Below is a small trained network, with its code and all its weights. Each question gives an input and a class and asks what happens when units are switched off, that is, made to give their printed mean instead of their output.

import numpy as np


def w(rows, s, z=0):
    codes = np.array(rows[::2]) - 128.0
    scale = np.full(codes.shape[1], s)
    scale[-1] = z or s
    return codes * scale


def f(y):
    return y / 2 * (1 + np.tanh(0.7978845608 * (y + 0.044715 * y**3)))


def log_softmax(a):
    a = a - a.max(-1, keepdims=True)
    return a - np.log(np.exp(a).sum(-1, keepdims=True))


def net(x, mask):
    res = np.array(x, float).reshape(1, 3) / 4 @ E
    y = f(res @ A[0][:, :-1].T + A[0][:, -1])
    res = res + np.where(mask, y, B[0][:, -1]) @ B[0][:, :-1]
    return log_softmax(res[-1] @ U[:, :-1].T + U[:, -1])


A, B = {}, {}
E = w([
[147,164,134,191,89,162,204,144,90,211],'x0',
[5,157,99,118,202,140,120,166,161,185],'x1',
[132,195,56,165,198,97,98,94,159,178],'x2',
],0.012)
A[0] = w([
[118,133,201,123,126,143,120,200,99,84,6],'n0',
[95,85,179,64,70,159,108,178,78,124,245],'n1',
[140,51,145,91,103,170,173,122,109,94,98],'n2',
[214,119,90,171,117,138,185,158,49,224,34],'n3',
[161,183,74,186,145,140,115,29,143,101,165],'n4',
[157,99,168,17,168,14,60,49,123,105,43],'n5',
[222,109,138,175,139,56,117,74,75,79,56],'n6',
[169,154,74,111,137,38,135,94,142,148,2],'n7',
[254,114,122,133,113,131,47,77,30,142,111],'n8',
[76,89,170,87,50,147,105,146,110,130,65],'n9',
],0.0085,0.0043)
B[0] = w([
[152,106,78,167,173,93,94,205,141,244,159],'n0',
[94,107,122,192,124,121,173,94,213,86,254],'n1',
[158,88,119,183,112,115,143,143,173,104,212],'n2',
[110,159,192,46,55,131,81,227,150,173,225],'n3',
[207,112,96,202,99,82,165,69,215,162,215],'n4',
[131,164,227,51,44,98,81,195,135,236,245],'n5',
[74,120,127,190,191,142,84,133,106,177,225],'n6',
[206,115,106,95,148,124,180,178,179,255,159],'n7',
[38,144,168,152,220,153,144,75,92,138,242],'n8',
[178,120,141,215,136,131,167,112,143,252,188],'n9',
],0.0097,0.0087)
U = w([
[151,157,180,65,37,118,119,228,131,155,100],'0',
[48,141,130,162,224,157,134,129,96,151,111],'1',
[250,90,63,158,97,106,181,125,195,140,74],'2',
[123,166,109,133,61,124,136,52,137,84,247],'3',
[209,129,103,69,118,152,156,169,67,79,81],'4',
],0.013,0.011)

Each question gives the input, the list of numbers given to net, and the class t.
The units are the neurons (one row each of A and B). Each row of codes is followed by its name. A weight is (code - 128) times the scale printed after its matrix; where a second scale follows, it is the last column's (A, B and U).
mask holds one flag per neuron, in row order. A switched-off neuron (its flag False) gives its mean, the last column of its row in B, instead of its output. The means were averaged over made-up inputs and are rounded, as every weight is.
A unit's drop is (log p(t) with every unit on - log p(t) with that unit switched off) / (log p(t) with every unit on - log p(t) with every unit switched off).
The circuit of an input: a set's keep is (log p(t) with only the set's units on - log p(t) with every unit switched off) / (log p(t) with every unit on - log p(t) with every unit switched off). Starting from all 10 units, units are removed one at a time, each time the one whose removal leaves the highest keep (on an exact tie, the one counted first), for as long as the keep stays at least 0.8.
circuit, biggest first: the units of the circuit, biggest drop first
most important unit: the unit with the biggest drop
top k neurons: the k neurons with the biggest drops, biggest first
drop of u: that unit's drop, to one decimal
input [-2,-3,3], class 3: top 4 neurons	(n4 n0 n9 n3)
input [8,-3,0], class 0: most important unit	n3
input [3,0,-3], class 3: top 4 neurons	(n5 n4 n7 n1)
input [-6,6,7], class 2: circuit, biggest first	(n4 n8)
input [1,-1,-2], class 3: top 2 neurons	(n5 n4)
input [5,-6,6], class 1: top 2 neurons	(n8 n6)
input [1,1,0], class 3: top 4 neurons	(n5 n8 n6 n3)
input [3,-7,2], class 1: top 2 neurons	(n8 n6)
input [7,6,-4], class 0: top 2 neurons	(n8 n3)
input [-3,-5,0], class 1: top 3 neurons	(n8 n6 n3)
input [0,-8,8], class 1: top 2 neurons	(n8 n6)
input [4,-6,0], class 1: top 3 neurons	(n8 n5 n6)
input [-6,4,6], class 0: top 2 neurons	(n5 n1)
input [7,-1,6], class 0: circuit, biggest first	(n3)
input [-8,-6,2], class 0: drop of n5	5.1
input [-6,-8,-1], class 1: drop of n5	0.0
input [4,2,3], class 0: drop of n3	0.3
